Below is a small trained network, with its code and all its weights. Each question gives an input and a class and asks what happens when units are switched off, that is, made to give their printed mean instead of their output.

import numpy as np


def w(rows, s, z=0):
    codes = np.array(rows[::2]) - 128.0
    scale = np.full(codes.shape[1], s)
    scale[-1] = z or s
    return codes * scale


def f(y):
    return y / 2 * (1 + np.tanh(0.7978845608 * (y + 0.044715 * y**3)))


def log_softmax(a):
    a = a - a.max(-1, keepdims=True)
    return a - np.log(np.exp(a).sum(-1, keepdims=True))


def net(x, mask):
    res = np.array(x, float).reshape(1, 8) / 4 @ E
    y = f(res @ A[0][:, :-1].T + A[0][:, -1])
    res = res + np.where(mask, y, B[0][:, -1]) @ B[0][:, :-1]
    return log_softmax(res[-1] @ U[:, :-1].T + U[:, -1])


A, B = {}, {}
E = w([
[134,151,60,105,9,94,111],'x0',
[221,202,134,114,113,176,140],'x1',
[130,124,124,127,129,127,135],'x2',
[128,130,125,127,132,129,116],'x3',
[157,73,172,33,105,124,95],'x4',
[135,116,114,127,133,134,140],'x5',
[129,127,130,130,127,126,131],'x6',
[126,134,134,129,126,125,124],'x7',
],0.015)
A[0] = w([
[55,95,143,187,151,100,130,177],'neuron 1',
[160,195,89,80,60,135,129,114],'neuron 2',
[197,47,190,3,121,83,76,185],'neuron 3',
[69,92,184,167,200,115,147,183],'neuron 4',
[135,115,205,144,241,160,140,254],'neuron 5',
[181,183,161,137,152,191,144,146],'neuron 6',
[157,197,77,168,118,164,150,149],'neuron 7',
[184,176,151,128,171,180,132,158],'neuron 8',
[79,98,71,127,98,35,110,150],'neuron 9',
[73,109,85,118,87,63,126,136],'neuron 10',
[139,60,186,98,153,175,123,123],'neuron 11',
[84,49,127,102,198,121,134,146],'neuron 12',
[197,106,127,74,76,77,122,115],'neuron 13',
[202,122,185,33,96,178,106,81],'neuron 14',
[78,45,120,92,113,96,124,145],'neuron 15',
[169,140,151,21,112,176,121,112],'neuron 16',
[43,73,118,167,146,99,117,241],'neuron 17',
[118,60,168,60,140,139,111,136],'neuron 18',
[126,166,60,183,83,116,125,172],'neuron 19',
],0.011,0.0088)
B[0] = w([
[48,148,89,156,96,177,134,192],'neuron 1',
[176,112,56,151,60,163,88,178],'neuron 2',
[46,55,149,116,92,102,69,244],'neuron 3',
[79,173,90,177,105,212,99,212],'neuron 4',
[99,93,196,244,155,179,106,250],'neuron 5',
[171,123,164,190,179,81,201,184],'neuron 6',
[198,171,125,138,134,137,107,171],'neuron 7',
[173,104,187,210,169,131,204,185],'neuron 8',
[85,141,86,57,204,75,156,193],'neuron 9',
[89,147,120,69,173,67,158,182],'neuron 10',
[115,122,198,144,43,104,83,182],'neuron 11',
[120,158,142,133,100,152,59,193],'neuron 12',
[93,71,74,116,138,181,89,175],'neuron 13',
[60,48,101,156,107,177,205,192],'neuron 14',
[61,164,161,76,143,71,64,190],'neuron 15',
[94,50,112,172,98,169,167,182],'neuron 16',
[1,205,73,98,110,166,112,216],'neuron 17',
[118,122,202,136,75,101,64,187],'neuron 18',
[202,159,84,106,96,112,189,180],'neuron 19',
],0.0097,0.021)
U = w([
[91,115,59,135,100,254,123,238],'0',
[185,179,182,160,230,148,168,173],'1',
[106,152,191,111,99,149,44,31],'2',
[135,51,205,140,140,143,168,3],'3',
[117,207,66,48,164,108,205,96],'4',
[251,168,95,109,73,145,137,176],'5',
[106,90,126,26,141,42,97,73],'6',
],0.0098,0.0031)

Each question gives the input, the list of numbers given to net, and the class t.
The units are the neurons (one row each of A and B). Each row of codes is followed by its name. A weight is (code - 128) times the scale printed after its matrix; where a second scale follows, it is the last column's (A, B and U).
mask holds one flag per neuron, in row order. A switched-off neuron (its flag False) gives its mean, the last column of its row in B, instead of its output. The means were averaged over made-up inputs and are rounded, as every weight is.
A unit's drop is (log p(t) with every unit on - log p(t) with that unit switched off) / (log p(t) with every unit on - log p(t) with every unit switched off).
The circuit of an input: a set's keep is (log p(t) with only the set's units on - log p(t) with every unit switched off) / (log p(t) with every unit on - log p(t) with every unit switched off). Starting from the 12 units with the biggest drops (on a tie, the unit counted first), units are removed one at a time, each time the one whose removal leaves the highest keep (on an exact tie, the one counted first), for as long as the keep stays at least 0.8.
circuit, biggest first: the units of the circuit, biggest drop first
unit that matters most: the unit with the biggest drop
top k neurons: the k neurons with the biggest drops, biggest first
drop when u is switched off: that unit's drop, to one decimal
input [1,-2,4,-3,6,-5,-2,-1], class 6: circuit, biggest first	(neuron 5; neuron 4)
input [-6,1,-8,7,-7,-7,-4,-2], class 1: circuit, biggest first	(neuron 6; neuron 3)
input [0,-8,-4,7,7,-1,-2,-7], class 2: unit that matters most	neuron 12
input [-8,1,4,-6,-5,4,3,-3], class 1: circuit, biggest first	(neuron 6; neuron 3)
input [0,6,1,4,3,-4,-3,7], class 3: top 2 neurons	(neuron 17; neuron 4)
input [8,1,5,-8,0,1,4,-4], class 5: top 2 neurons	(neuron 2; neuron 17)
input [0,-4,7,-5,7,-1,2,-6], class 2: top 2 neurons	(neuron 18; neuron 12)
input [-1,-6,-7,0,1,-2,6,-2], class 2: top 2 neurons	(neuron 15; neuron 14)
input [-5,3,5,-7,0,-4,6,3], class 1: drop when neuron 3 is switched off	0.2
input [7,0,4,-8,2,-2,-8,-5], class 6: drop when neuron 4 is switched off	0.2
input [1,0,7,2,-1,1,-1,-8], class 4: drop when neuron 5 is switched off	0.2
